Here is a tiny trained network, its code and every weight. The questions are about switching its units off for an input and a target symbol, where a switched-off unit gives its printed mean instead of its output.

import numpy as np


def w(rows, s, z=0):
    codes = np.array(rows[::2]) - 128.0
    scale = np.full(codes.shape[1], s)
    scale[-1] = z or s
    return codes * scale


def norm(h):
    return h / np.sqrt((h * h).mean(-1, keepdims=True) + 1e-5)


def f(y):
    return np.maximum(y, 0)


def softmax(a):
    e = np.exp(a - a.max(-1, keepdims=True))
    return e / e.sum(-1, keepdims=True)


def log_softmax(a):
    a = a - a.max(-1, keepdims=True)
    return a - np.log(np.exp(a).sum(-1, keepdims=True))


def net(x, mask):
    ids = ['ΛΦΩαβδεζθμξψ'.index(c) for c in x.split()]
    T = len(ids)
    res = E[ids] + P[:T]
    q, k, v = (norm(res) @ M[0].T for M in (Q, K, V))
    z = softmax(np.where(np.tri(T) > 0, q @ k.T / 2**0.5, -1e9)) @ v
    res = res + np.where(mask[0], z, O[0][:, -1]) @ O[0][:, :-1]
    y = f(norm(res) @ A[0][:, :-1].T + A[0][:, -1])
    res = res + np.where(mask[1:13], y, B[0][:, -1]) @ B[0][:, :-1]
    return log_softmax(norm(res)[-1] @ U[:, :-1].T + U[:, -1])


Q, K, V, O, A, B = {}, {}, {}, {}, {}, {}
E = w([
[100,126,163,169,253],'Λ',
[104,100,135,133,73],'Φ',
[172,132,148,131,70],'Ω',
[89,113,179,170,122],'α',
[196,144,116,105,63],'β',
[171,150,154,150,98],'δ',
[135,132,159,151,110],'ε',
[84,101,170,123,120],'ζ',
[136,133,182,136,134],'θ',
[171,163,118,151,59],'μ',
[158,138,155,107,120],'ξ',
[95,109,193,133,175],'ψ',
],0.0036)
P = w([
[125,135,130,118,85],'0',
[113,105,178,114,80],'1',
[203,118,190,143,175],'2',
[103,148,148,106,101],'3',
[107,153,75,249,94],'4',
[118,94,164,118,91],'5',
[202,104,156,154,197],'6',
[96,174,137,101,111],'7',
[102,169,83,253,95],'8',
[111,123,160,110,95],'9',
[216,76,129,159,211],'10',
],0.0058)
Q[0] = w([
[21,160,122,214,51],'H0',
[254,10,184,188,176],'H0',
],0.0082)
K[0] = w([
[140,10,175,129,72],'H0',
[53,246,133,83,92],'H0',
],0.012)
V[0] = w([
[81,81,142,255,197],'H0',
[112,19,101,185,66],'H0',
],0.0044)
O[0] = w([
[163,2,158,159,99,10],'H0',
[155,76,32,163,196,224],'H0',
],0.0043,0.0014)
A[0] = w([
[236,165,127,132,83,179],'N0',
[185,23,74,167,173,78],'N1',
[135,137,184,207,91,99],'N2',
[153,106,144,105,21,81],'N3',
[77,122,134,195,49,78],'N4',
[173,152,59,110,131,164],'N5',
[135,101,3,200,183,148],'N6',
[56,150,129,52,80,182],'N7',
[114,191,93,115,130,3],'N8',
[181,114,111,161,225,143],'N9',
[142,192,103,199,234,116],'N10',
[45,83,156,99,188,122],'N11',
],0.0051,0.0034)
B[0] = w([
[11,114,153,161,154,251],'N0',
[239,218,72,87,235,170],'N1',
[162,190,172,50,170,230],'N2',
[117,179,63,74,148,219],'N3',
[190,173,91,236,134,239],'N4',
[119,62,143,98,129,167],'N5',
[121,79,233,2,249,216],'N6',
[193,27,89,152,163,251],'N7',
[179,72,228,177,151,132],'N8',
[124,119,99,195,27,225],'N9',
[78,63,21,62,86,248],'N10',
[73,196,135,163,86,188],'N11',
],0.0039,0.0029)
U = w([
[174,136,197,95,138,253],'Λ',
[138,52,126,51,157,160],'Φ',
[76,93,81,83,93,118],'Ω',
[255,158,114,130,182,90],'α',
[120,172,81,72,97,241],'β',
[24,140,137,138,119,56],'δ',
[96,39,142,175,85,103],'ε',
[194,91,55,157,105,154],'ζ',
[59,115,213,131,152,101],'θ',
[119,178,75,157,75,142],'μ',
[93,235,150,81,165,90],'ξ',
[170,158,187,220,118,78],'ψ',
],0.014,0.0031)

Each question gives the input, a string of symbols that net reads in full, and the target symbol t.
The units are the heads (2 rows each of Q, K, V and O) and the neurons (one row each of A and B). Each row of codes is followed by its name. A weight is (code - 128) times the scale printed after its matrix; where a second scale follows, it is the last column's (O, A, B and U).
mask holds one flag per unit, heads first, then neurons. A switched-off unit (its flag False) gives its mean, the last column of its rows in O or B, instead of its output. The means were averaged over made-up inputs and are rounded, as every weight is.
A unit's drop is (log p(t) with every unit on - log p(t) with that unit switched off) / (log p(t) with every unit on - log p(t) with every unit switched off).
The circuit of an input: a set's keep is (log p(t) with only the set's units on - log p(t) with every unit switched off) / (log p(t) with every unit on - log p(t) with every unit switched off). Starting from the 12 units with the biggest drops (on a tie, the unit counted first), units are removed one at a time, each time the one whose removal leaves the highest keep (on an exact tie, the one counted first), for as long as the keep stays at least 0.8.
circuit, biggest first: the units of the circuit, biggest drop first
most important unit: the unit with the biggest drop
k most important neurons: the k neurons with the biggest drops, biggest first
input Φ Λ ζ ζ δ α ζ, target ζ: circuit, biggest first	N9, N10
input ξ Φ ε Φ ζ ζ ζ Φ ε θ ε, target Φ: most important unit	N10
input α Ω ε Φ Ω θ θ, target Φ: 2 most important neurons	N10, N4
input α α δ ξ δ Λ α ψ, target θ: circuit, biggest first	H0, N10
input α α ε α ζ α α ε θ, target α: circuit, biggest first	H0, N6, N1
input θ α Φ ε δ δ α ζ ε ξ θ, target ζ: circuit, biggest first	N9, N10, H0, N6
input Φ θ δ θ Λ ζ ε ε Ω δ θ, target ε: 2 most important neurons	N9, N10
input Λ Φ ζ ζ α α Ω ψ β, target α: 3 most important neurons	N6, N1, N4
input θ Ω Φ Ω α α β, target Ω: 3 most important neurons	N10, N0, N4
input ξ α α ψ α θ, target Λ: circuit, biggest first	N10, N0
input ζ θ α, target ζ: circuit, biggest first	H0, N10, N9
input θ ζ α β, target Ω: circuit, biggest first	N0, N7
input μ β ε ψ ζ β δ, target ψ: circuit, biggest first	N9, N0, N7
input δ μ ζ α ξ Λ Φ θ Ω ξ ξ, target θ: 2 most important neurons	N0, N4
input ξ ε δ Φ Ω ζ, target ε: most important neuron	N7
input δ β α θ μ ψ θ Λ Φ, target ψ: circuit, biggest first	N4, N3, N6
input ψ Φ α ζ α α α ζ ξ ζ α, target ζ: 3 most important neurons	N9, N10, N1
input δ ζ ξ, target δ: 3 most important neurons	N0, N7, N10
input ζ μ α δ θ δ Φ ζ ψ ψ ζ, target ζ: circuit, biggest first	N9, H0, N10, N6
input δ α β ε ζ Ω, target β: circuit, biggest first	N3
input α ξ δ Ω μ δ ζ θ δ ξ α, target θ: 2 most important neurons	N4, N10
input δ δ ε ζ α ψ δ, target ζ: 4 most important neurons	N9, N10, N1, N6
